[[ -3  -3  -3  -7   6  -6]
 [  4   3   3 -22  14 -26]
 [  0   0   0 -14   9 -16]
 [ -2  -2  -2  -9   7 -10]
 [  2   1   1 -18  12 -20]
 [-10 -10 -10   9  -4  11]] -> -3

[[-10   5  15  11  -4 -15 -11   3  15  13  -1 -14 -13   0]
 [-16  -7  20  -5 -17  15   8 -20   3  18 -14 -10  19  -2]
 [ 12  -1 -13  -8   7  13   3 -11 -11   4  13   6  -9 -13]
 [-11  -9  -4   2   7  10  11   9   4  -1  -6 -10 -11  -9]
 [  0  13   7  -9 -12   3  13   4 -11 -10   6  13   1 -12]
 [  6   3  -1  -4  -8 -10 -12 -13 -13 -11  -9  -6  -3   1]
 [ 13   0 -13  -2  12   4 -12  -6  11   8 -10  -9   8  10]
 [-14 -16  -9   3  13  17  10  -1 -12 -17 -12  -1  11  16]
 [  6  20  26  21   7 -10 -23 -26 -18  -2  14  25  25  14]
 [-18 -13   1  15  19  10  -4 -16 -17  -8   7  18  16   5]] -> 5

[[ -8  -6  10  -2  21  15  -7 -18  10  22  12  -7  11 -25  -4  27]
 [-12   4  13  -1  31 -13   8 -18  11   9   5   4   0 -11   9   6]
 [ -3   6   9  -5  10  -3  -6  -7   0   1 -17   7   9  -1   5   2]
 [ -1 -10   8  15   9  -3   4 -20  -3   9  -2   4  15 -27 -14  18]
 [ -3   0   3  10  25  17 -12 -14   0  23  13  -4   6 -11  17   9]
 [-17 -16   4   7  17   8  -2 -11   2  18   3  -2  11 -15  -2  27]
 [  9   0   0  11   4   6 -10 -14 -12   7  -2   5  12 -18   5  -4]
 [  1  -2   3  12   2  -8   2 -14  -1   3   3   9   4 -11   8  -9]
 [ -9   5   6 -13  11  -6   0 -11  10   6  11   2  -3 -13  13 -10]
 [-10  -6   9   1  17  -1   3 -21  13  16  16   2   4 -24   2  16]
 [ -4  -6   7  18  14   4  -4 -13   0  12  -8   5  13  -2   3  18]] -> -6

[[-16  -2 -14  -5 -10 -12  -1   2   1   6 -13]
 [-21 -15 -19 -15 -14 -21 -11 -13 -15 -14 -19]
 [ 13  11  16  13  16  13  11   8   9  10  17]
 [-27 -14 -32 -20  -7 -24 -13  -5  -8  -5 -32]
 [-12  -3 -16  -7 -12 -11   0   3   1   2 -16]] -> -2

[[  7 -18   0   1   6 -17   0 -14  -6  11  11  -4   2   7]
 [  4  -4 -10  12  -8  -5  11  10   1   7 -20 -11  12  -5]
 [  6  -5   9   4 -26  -9  -2   2 -15  -5   6  -4  -1  -8]
 [  0   8  12   6  18   0 -14  -8  -2   1  17   0 -13   1]
 [  5  -1   8  -5  -8 -16   5   4 -13  -6   8  14 -19   2]
 [  8 -17 -12 -15   8 -12  13  -2   7   1  -2   3  -1  10]
 [ -8 -12   5   9   3  -7 -11 -16  -6  11  17  -8   1   7]
 [ 10  -1  -1  -2  27   7  -1 -15  11  -2   6  -7   0   3]
 [-19  -4 -11   8   2  16  12  -9   7  -7  -6   3  -1  10]
 [ 18 -12   5  -5 -16  -7  -1  -5  -7  -2   4 -12  12  -8]
 [  3 -20   2  -6 -17 -15  -1  -7 -10  -1  13  -2   0   4]] -> -18

[[  2 -11 -17  -3  -5 -18  12   3   6  25  20   9   1  -6  12 -14]
 [ -3  -5   8  -2  -9  11   5   2  13 -13 -13 -29  11 -18   4  16]
 [ -7  10  11   5   4  23  -5 -11 -17 -24 -17  -6 -10   3 -12  -4]
 [ -3  14  -6   1   9   0   9  -5 -16   4  11  17  -7  28   8 -20]
 [ 11   2  11  -2   4 -10 -21  13  14   0  -7   3   9   3 -11  30]
 [ 11   2  11  -2   4 -10 -21  13  14   0  -7   4   9   3 -12  30]] -> -11

[[-13 -13 -13  13  -6  16 -11 -13 -15 -14]
 [-12 -12 -12  10  -4  10  -9 -12 -13 -12]
 [ -4  -5  -5  -7   5 -10   6  -5  -3   3]
 [  3   3   3 -26  19 -28  18   3   7  16]
 [  3   2   2 -25  17 -27  20   3   7  17]
 [-12 -12 -12  10  -7  10  -4 -12 -13  -7]
 [  1   0   0 -20  15 -22  14   0   4  13]
 [ -3  -3  -3 -12  10 -12   8  -3  -1   6]
 [ -5  -5  -5  -7   5  -7   8  -5  -3   5]
 [  1   0   0 -20  14 -19  15   0   3  14]] -> -13

[[ -9  -8  -4  30 -10   1   1]
 [ 13   1   4   8   9   0 -11]
 [  7  -2 -14  18  10   1  16]
 [-12   4  -8   1 -13  -3  -7]
 [ 34  -3  13 -12  22  -1  11]
 [  7  -2 -35 -15  -2   4   7]
 [ -3   0 -16  -4  11   0   0]
 [ -3  -6   8   1   1   0 -11]
 [ -1  -4   2   7 -14   0   0]
 [-17  -2  17  21 -15  -2   3]
 [  8  -3   0   8   3  -1   6]] -> -8

[[ -5  -4  -2   4  -8  -2  -6   3  -3  -9  -2  -5   2  -2   7   9]
 [  6  -2   6  -3   4   1   5 -11   5  -3   1   3  -6   2  -8   2]
 [ -4   0   4   5 -22   4 -25  -3   5 -33  -9  15   3 -12   3  19]
 [  2  -1   5 -12   4   6   2 -11   5  -8  -7  -1   3  -5  -6  -1]
 [  4   0   6   8 -11  -1 -11  -5   4 -16  -2  16  -5  -1  -3  12]
 [  1   1  -3  18  -7 -10  -6  11  -3   5   8  10  -9   8   6   6]] -> -4
---
767	243	432	269	527	707
617	355	402	325	531	545
892	96	578	376	387	787
result: 578

-893	-560	952	-918 result: -893

5485	7597	8147	7827	9018
2432	6612	6729	5466	7949
result: 6612

1061	3554	7158	9800	8807 result: 3554

-38	-4	41	34 result: -38

70	69	69	31	93	24
70	69	69	30	92	27
48	48	48	83	57	84
result: 48

323	-84	-491	-413	-204
-10	347	567	636	424
331	54	-795	-992	-389
result: 54

13	17	21	29
13	35	18	-29
47	3	12	3
result: 47
---
[[55 53 47 42 61]
 [85 23 58 43 49]
 [80 27 58 45 50]]	58, 85

[ 17 -26 -16  25 -16]	-16, 25

[5898 9711 9898 2795 3509 8320 8356]	2795, 9898

[-640 -932  816  215  975]	816, 975

[-514  466  564  867 -595]	564, 867

[98 94 23 90 86]	23, 98

[24 97 27 45 41]	27, 97

[[-685   -3  120 -278  439 -382   15]
 [ -77  562  778  -25  -68 -195 -264]
 [ 913  -53 -158  111  417 -463  264]]	-25, 913
---
[[7 4 6 3 8 6]
 [2 4 0 5 7 4]
 [6 6 6 2 1 3]] 3

[[1 8 0 4 2 4]
 [3 3 1 1 4 7]
 [3 5 2 3 4 5]] 5

[[ 19  -4  14   9   4  -2]
 [ -2  -5  -6  -9  39 -27]
 [ 17  -3   3  12  -3  10]] 10

[[222 220 223 220  61]
 [235 233 235 232 224]
 [ 55  54  58  54 212]] 212

[[733 776 772 734 634 802]
 [776 779 791 773 742 806]
 [534 720 715 523  37 883]] 883

[[2 5 0 2 3 7]
 [7 2 6 5 9 5]
 [5 5 2 6 5 3]] 3
---
[[5849 6621 5510 5831 5550 3380]
 [4684 4227 4275 8423 4689 7580]
 [5377 5764 5312 6735 5849 3180]] yields 6735

[[68 35 64 17 61 19]
 [63 42 59  9 69 19]
 [64 42 50  1 77 28]] yields 1

[[ -9 -28  -2 -21 -23 -35]
 [-20 -31   1 -35  26  -3]
 [-19 -22 -23 -22 -26 -22]] yields -22

[[15 31 34 33 58]
 [ 9 21 29 16 30]
 [91 31 30 19 30]] yields 30

[[41 22 61 52 74]
 [58 27 52 38 76]
 [57 28 88 39 69]] yields 88

[[3949 6422 5225 1022]
 [5389 5624 7155 2701]
 [7054 5171 5669 8121]] yields 5171
